Here is a tiny trained network, its code and every weight. The questions are about switching its units off for an input and a class, where a switched-off unit gives its printed mean instead of its output.

import numpy as np


def w(rows, s, z=0):
    codes = np.array(rows[::2]) - 128.0
    scale = np.full(codes.shape[1], s)
    scale[-1] = z or s
    return codes * scale


def f(y):
    return y / 2 * (1 + np.tanh(0.7978845608 * (y + 0.044715 * y**3)))


def log_softmax(a):
    a = a - a.max(-1, keepdims=True)
    return a - np.log(np.exp(a).sum(-1, keepdims=True))


def net(x, mask):
    res = np.array(x, float).reshape(1, 5) / 4 @ E
    y = f(res @ A[0][:, :-1].T + A[0][:, -1])
    res = res + np.where(mask, y, B[0][:, -1]) @ B[0][:, :-1]
    return log_softmax(res[-1] @ U[:, :-1].T + U[:, -1])


A, B = {}, {}
E = w([
[92,181,27,187,161,93,140,56,175,235,95,130],'x0',
[138,196,130,164,100,108,187,123,101,48,59,231],'x1',
[30,33,121,218,97,176,116,178,216,133,94,120],'x2',
[173,132,236,138,252,99,192,125,193,116,98,96],'x3',
[163,145,46,146,79,27,223,165,189,64,201,122],'x4',
],0.013)
A[0] = w([
[166,105,59,132,105,66,197,185,173,92,166,132,120],'n1',
[213,214,117,50,167,90,130,72,24,132,173,111,63],'n2',
[96,127,149,78,162,171,54,104,96,165,59,180,102],'n3',
[113,69,77,113,124,43,145,113,157,114,182,157,74],'n4',
[120,69,144,111,142,143,127,126,167,178,221,48,87],'n5',
[100,95,189,136,163,189,108,101,48,159,11,127,88],'n6',
[94,82,25,114,26,157,60,147,16,108,163,156,5],'n7',
[169,145,125,62,139,112,80,149,128,190,198,90,87],'n8',
[92,180,37,161,171,98,145,45,164,255,75,126,136],'n9',
[201,106,239,182,224,127,194,133,190,94,95,65,44],'n10',
[24,34,144,214,99,155,129,204,225,105,83,131,53],'n11',
[153,116,183,87,53,177,114,222,82,86,162,101,132],'n12',
[165,116,114,157,122,63,147,146,183,82,221,115,140],'n13',
[151,86,184,68,92,198,149,163,134,46,163,141,121],'n14',
[93,85,209,75,131,111,113,207,100,95,151,117,131],'n15',
[92,83,130,105,148,119,95,126,151,178,217,66,95],'n16',
[128,169,145,193,123,146,177,110,99,48,50,253,110],'n17',
],0.0096,0.0033)
B[0] = w([
[119,68,144,123,162,98,164,94,59,216,162,119,225],'n1',
[207,122,213,219,85,160,101,95,201,130,150,170,254],'n2',
[143,22,118,148,133,109,161,117,81,181,178,114,215],'n3',
[124,93,117,141,139,126,124,132,110,164,153,139,183],'n4',
[139,135,99,99,59,49,170,126,108,86,30,95,203],'n5',
[88,66,132,113,119,142,180,89,77,173,147,130,236],'n6',
[56,184,191,67,167,103,33,76,188,154,107,47,229],'n7',
[196,133,134,100,109,81,164,152,132,113,77,152,187],'n8',
[98,200,75,185,198,149,133,229,108,49,165,150,253],'n9',
[72,189,177,68,173,114,49,105,169,155,131,78,249],'n10',
[180,155,191,163,44,156,95,61,154,114,147,248,251],'n11',
[102,181,74,192,168,171,176,163,125,107,134,130,214],'n12',
[111,115,133,133,147,86,150,107,84,171,195,126,209],'n13',
[91,135,59,184,139,186,149,179,108,105,135,159,204],'n14',
[93,154,108,137,115,156,143,199,121,95,147,117,194],'n15',
[149,116,93,124,92,69,144,150,116,102,93,116,200],'n16',
[172,120,40,53,79,53,179,112,123,60,71,53,236],'n17',
],0.011,0.021)
U = w([
[75,171,83,188,182,179,148,231,98,84,166,128,171],'0',
[100,10,140,119,143,113,166,109,31,250,190,109,89],'1',
[212,129,189,171,38,158,105,91,195,130,150,193,64],'2',
[42,176,174,37,197,119,61,102,202,168,110,49,250],'3',
[181,107,78,60,49,55,169,149,100,84,21,84,82],'4',
],0.011,0.0014)

Each question gives the input, the list of numbers given to net, and the class t.
The units are the neurons (one row each of A and B). Each row of codes is followed by its name. A weight is (code - 128) times the scale printed after its matrix; where a second scale follows, it is the last column's (A, B and U).
mask holds one flag per neuron, in row order. A switched-off neuron (its flag False) gives its mean, the last column of its row in B, instead of its output. The means were averaged over made-up inputs and are rounded, as every weight is.
A unit's drop is (log p(t) with every unit on - log p(t) with that unit switched off) / (log p(t) with every unit on - log p(t) with every unit switched off).
The circuit of an input: a set's keep is (log p(t) with only the set's units on - log p(t) with every unit switched off) / (log p(t) with every unit on - log p(t) with every unit switched off). Starting from the 12 units with the biggest drops (on a tie, the unit counted first), units are removed one at a time, each time the one whose removal leaves the highest keep (on an exact tie, the one counted first), for as long as the keep stays at least 0.8.
circuit, biggest first: the units of the circuit, biggest drop first
most important unit: the unit with the biggest drop
top k neurons: the k neurons with the biggest drops, biggest first
drop of u: that unit's drop, to one decimal
input [-7,-5,3,-5,-6], class 0: circuit, biggest first : (n12)
input [0,-8,6,-1,-7], class 4: top 4 neurons : (n5 n16 n1 n2)
input [-1,-4,-6,6,-7], class 1: top 3 neurons : (n3 n6 n11)
input [7,-2,8,2,8], class 1: top 2 neurons : (n1 n2)
input [-3,1,4,3,3], class 2: top 3 neurons : (n11 n9 n7)
input [3,-3,7,4,-6], class 2: top 2 neurons : (n11 n1)
input [-8,4,3,7,-6], class 0: top 3 neurons : (n14 n7 n15)
input [-7,-8,4,-2,-5], class 4: top 2 neurons : (n5 n9)
input [1,6,-3,6,-6], class 1: top 3 neurons : (n6 n3 n7)
input [-1,-4,-2,2,-1], class 4: top 2 neurons : (n11 n7)
input [7,-5,-8,3,3], class 2: top 2 neurons : (n2 n12)
input [2,6,-2,-2,-5], class 4: top 4 neurons : (n17 n1 n13 n4)
input [-1,4,-3,4,-3], class 3: top 4 neurons : (n10 n11 n5 n16)
input [5,-7,5,6,-8], class 1: most important unit : n6
input [7,-1,6,4,-2], class 0: drop of n9 : 8.6
input [7,1,0,-4,7], class 0: drop of n6 : 2.8
input [1,-5,-1,-7,3], class 3: drop of n7 : 2.1
